Below is a small trained network, with its code and all its weights. Each question gives an input and a target symbol and asks what happens when units are switched off, that is, made to give their printed mean instead of their output.

import numpy as np


def w(rows, s, z=0):
    codes = np.array(rows[::2]) - 128.0
    scale = np.full(codes.shape[1], s)
    scale[-1] = z or s
    return codes * scale


def f(y):
    return y / 2 * (1 + np.tanh(0.7978845608 * (y + 0.044715 * y**3)))


def softmax(a):
    e = np.exp(a - a.max(-1, keepdims=True))
    return e / e.sum(-1, keepdims=True)


def log_softmax(a):
    a = a - a.max(-1, keepdims=True)
    return a - np.log(np.exp(a).sum(-1, keepdims=True))


def net(x, mask):
    ids = ['ΘΛΞΨβγδεζημπστω'.index(c) for c in x.split()]
    T = len(ids)
    res = E[ids] + P[:T]
    u = 0
    for l in range(2):
        q, k, v = (res @ M[l].T for M in (Q, K, V))
        z = softmax(np.where(np.tri(T) > 0, q @ k.T / 4**0.5, -1e9)) @ v
        res = res + np.where(mask[u], z, O[l][:, -1]) @ O[l][:, :-1]
        u += 1
        y = f(res @ A[l][:, :-1].T + A[l][:, -1])
        res = res + np.where(mask[u : u + 12], y, B[l][:, -1]) @ B[l][:, :-1]
        u += 12
    return log_softmax(res[-1] @ U[:, :-1].T + U[:, -1])


Q, K, V, O, A, B = {}, {}, {}, {}, {}, {}
E = w([
[55,138,123,99,148],'Θ',
[139,155,144,117,126],'Λ',
[119,141,148,128,127],'Ξ',
[149,149,124,117,108],'Ψ',
[22,81,147,142,156],'β',
[117,142,137,117,125],'γ',
[147,137,129,142,96],'δ',
[116,143,117,127,110],'ε',
[143,128,134,128,112],'ζ',
[105,129,132,139,113],'η',
[5,106,83,148,133],'μ',
[189,130,164,149,134],'π',
[113,138,170,79,171],'σ',
[70,96,194,113,191],'τ',
[212,130,153,134,145],'ω',
],0.012)
P = w([
[101,183,124,158,119],'0',
[109,130,130,87,90],'1',
[105,112,171,94,96],'2',
[141,58,119,185,103],'3',
[124,133,100,87,123],'4',
[113,113,163,102,140],'5',
[127,204,99,194,194],'6',
[132,133,80,90,144],'7',
[122,106,155,112,163],'8',
[162,6,98,192,129],'9',
[141,137,63,92,173],'10',
[130,107,155,122,199],'11',
],0.018)
Q[0] = w([
[147,89,129,193,78],'L0H1',
[122,85,107,122,119],'L0H1',
[136,146,81,252,70],'L0H1',
[153,62,70,102,87],'L0H1',
],0.035)
K[0] = w([
[132,175,173,143,79],'L0H1',
[115,141,113,114,123],'L0H1',
[73,150,147,162,3],'L0H1',
[87,146,132,85,127],'L0H1',
],0.037)
V[0] = w([
[171,153,166,137,87],'L0H1',
[44,183,184,119,23],'L0H1',
[117,170,167,157,3],'L0H1',
[97,129,142,101,162],'L0H1',
],0.0052)
O[0] = w([
[103,148,120,129,155,56],'L0H1',
[201,103,91,165,254,255],'L0H1',
[141,162,93,176,195,114],'L0H1',
[152,90,128,114,159,198],'L0H1',
],0.0057,0.0011)
A[0] = w([
[195,156,114,90,184,111],'L0N1',
[144,148,45,104,117,123],'L0N2',
[254,157,223,97,117,3],'L0N3',
[143,226,122,19,141,60],'L0N4',
[76,134,112,134,45,86],'L0N5',
[116,151,185,87,82,77],'L0N6',
[113,150,178,189,122,74],'L0N7',
[151,100,141,201,67,70],'L0N8',
[73,112,182,116,88,78],'L0N9',
[118,43,127,37,41,75],'L0N10',
[50,217,154,50,194,12],'L0N11',
[128,110,158,191,114,67],'L0N12',
],0.0097,0.0055)
B[0] = w([
[101,148,148,151,94,141],'L0N1',
[103,114,121,154,13,194],'L0N2',
[58,120,131,96,68,64],'L0N3',
[182,114,112,194,155,202],'L0N4',
[149,104,135,82,113,57],'L0N5',
[93,102,125,58,79,119],'L0N6',
[136,147,138,89,255,92],'L0N7',
[123,156,132,26,188,127],'L0N8',
[129,153,98,100,85,149],'L0N9',
[78,108,235,126,152,247],'L0N10',
[126,107,129,191,81,228],'L0N11',
[134,127,117,21,238,105],'L0N12',
],0.016,0.0011)
Q[1] = w([
[73,254,156,91,164],'L1H1',
[191,42,102,41,143],'L1H1',
[108,104,85,91,196],'L1H1',
[144,85,166,163,91],'L1H1',
],0.021)
K[1] = w([
[234,141,95,42,122],'L1H1',
[91,250,170,145,152],'L1H1',
[117,223,119,82,104],'L1H1',
[117,85,184,188,124],'L1H1',
],0.021)
V[1] = w([
[4,88,87,114,141],'L1H1',
[132,66,228,198,145],'L1H1',
[202,127,180,118,121],'L1H1',
[75,161,161,76,196],'L1H1',
],0.019)
O[1] = w([
[67,7,153,208,118,182],'L1H1',
[198,131,253,158,161,247],'L1H1',
[194,186,147,75,135,79],'L1H1',
[5,167,157,130,111,156],'L1H1',
],0.016,0.011)
A[1] = w([
[132,149,48,159,218,134],'L1N1',
[108,127,128,93,109,211],'L1N2',
[158,158,46,139,147,73],'L1N3',
[127,78,166,35,57,69],'L1N4',
[113,119,57,178,172,87],'L1N5',
[159,115,157,87,64,84],'L1N6',
[147,140,95,124,9,142],'L1N7',
[129,84,67,114,80,173],'L1N8',
[156,145,63,191,200,6],'L1N9',
[90,124,144,75,80,114],'L1N10',
[119,113,159,118,73,108],'L1N11',
[95,158,151,115,178,115],'L1N12',
],0.016,0.017)
B[1] = w([
[100,174,116,204,79,202],'L1N1',
[52,125,202,83,78,162],'L1N2',
[178,13,77,37,156,143],'L1N3',
[140,17,2,160,147,148],'L1N4',
[131,138,106,73,158,200],'L1N5',
[89,188,71,126,115,155],'L1N6',
[45,110,108,98,201,140],'L1N7',
[126,134,131,187,120,174],'L1N8',
[62,228,119,15,157,147],'L1N9',
[167,170,111,178,127,140],'L1N10',
[150,166,86,76,107,247],'L1N11',
[176,59,122,117,147,217],'L1N12',
],0.031,0.011)
U = w([
[111,159,176,68,189,134],'Θ',
[230,151,65,144,176,250],'Λ',
[230,117,139,221,57,195],'Ξ',
[169,138,92,64,136,1],'Ψ',
[111,70,149,84,178,20],'β',
[205,214,116,209,91,163],'γ',
[116,99,117,64,6,124],'δ',
[124,177,85,114,115,68],'ε',
[170,115,19,187,42,46],'ζ',
[57,87,184,205,140,219],'η',
[125,101,91,143,201,29],'μ',
[170,131,254,72,96,223],'π',
[175,163,173,112,192,240],'σ',
[190,102,142,156,219,91],'τ',
[197,56,85,92,130,11],'ω',
],0.0073,0.0064)

Each question gives the input, a string of symbols that net reads in full, and the target symbol t.
The units are the heads (4 rows each of Q, K, V and O) and the neurons (one row each of A and B). Each row of codes is followed by its name. A weight is (code - 128) times the scale printed after its matrix; where a second scale follows, it is the last column's (O, A, B and U).
mask holds one flag per unit, layer by layer, with each layer's heads first. A switched-off unit (its flag False) gives its mean, the last column of its rows in O or B, instead of its output. The means were averaged over made-up inputs and are rounded, as every weight is.
A unit's drop is (log p(t) with every unit on - log p(t) with that unit switched off) / (log p(t) with every unit on - log p(t) with every unit switched off).
The circuit of an input: a set's keep is (log p(t) with only the set's units on - log p(t) with every unit switched off) / (log p(t) with every unit on - log p(t) with every unit switched off). Starting from the 12 units with the biggest drops (on a tie, the unit counted first), units are removed one at a time, each time the one whose removal leaves the highest keep (on an exact tie, the one counted first), for as long as the keep stays at least 0.8.
units of the circuit, in order: the units of the circuit, biggest drop first
k most important neurons: the k neurons with the biggest drops, biggest first
k most important neurons of layer l: the k neurons of layer l with the biggest drops, biggest first
input η ε γ π π Ψ β δ Λ σ η ε, target Λ: units of the circuit, in order -> (L1H1; L0H1; L1N1; L1N6)
input Ξ β η γ η ε ε η η ω Ψ π, target ζ: units of the circuit, in order -> (L0H1; L1N4; L0N3; L0N6)
input γ Θ η ω η π, target ζ: units of the circuit, in order -> (L1N4; L0H1; L0N6; L0N3)
input π η ω γ η η τ Θ ε ε Θ, target Ξ: 2 most important neurons -> (L0N10; L0N4)
input π ε η Λ Θ ζ τ γ η ζ, target τ: 2 most important neurons -> (L0N11; L1N12)
input ε ω η Ψ γ τ Θ, target Ψ: units of the circuit, in order -> (L1N3; L1H1; L1N9)
input π η γ τ η η π, target τ: 4 most important neurons -> (L0N1; L0N10; L0N12; L1N12)
input η η η ε η γ η Λ π ω η μ, target ζ: units of the circuit, in order -> (L1N4; L0H1; L0N5; L0N9)
input Ψ σ η η π η π η γ η ε, target γ: 2 most important neurons -> (L0N4; L0N11)
input γ ε η γ η ε η ω, target ε: 3 most important neurons -> (L1N6; L0N8; L0N1)
input η η η ε ε η σ Θ γ γ μ, target ζ: units of the circuit, in order -> (L1H1)
input π ω ε, target ζ: units of the circuit, in order -> (L1N4; L0N6)
input ω π η β γ π ε γ, target δ: 2 most important neurons -> (L1N11; L0N12)
input η η ε γ γ ζ γ, target γ: units of the circuit, in order -> (L1H1; L1N1)
input τ η η ε, target τ: 2 most important neurons of layer 0 -> (L0N11; L0N8)
input μ Ξ η γ η η η γ δ, target π: most important neuron of layer 0 -> (L0N4)
input η σ π η, target η: 4 most important neurons -> (L0N7; L1N1; L1N11; L0N4)
input η γ γ η η η ε η ζ, target π: 2 most important neurons -> (L0N11; L0N2)
input η γ γ γ, target η: 3 most important neurons of layer 0 -> (L0N7; L0N4; L0N10)
input γ Ψ η γ, target γ: 3 most important neurons of layer 0 -> (L0N10; L0N9; L0N7)
input γ π ω τ γ, target π: 2 most important neurons -> (L0N4; L0N12)
input γ τ η η γ μ σ Θ η ε γ, target Ξ: 4 most important neurons -> (L0N10; L0N4; L0N11; L0N8)
input η η ω ε π, target Θ: most important neuron of layer 1 -> (L1N7)
input η η δ Θ η η η τ β, target ω: 2 most important neurons -> (L0N10; L1N4)
input γ τ ε Ξ, target γ: 4 most important neurons -> (L1N1; L0N10; L0N9; L0N7)
input η γ ε π, target η: 2 most important neurons of layer 0 -> (L0N7; L0N4)
input η τ δ ζ, target η: 2 most important neurons -> (L0N7; L1N11)
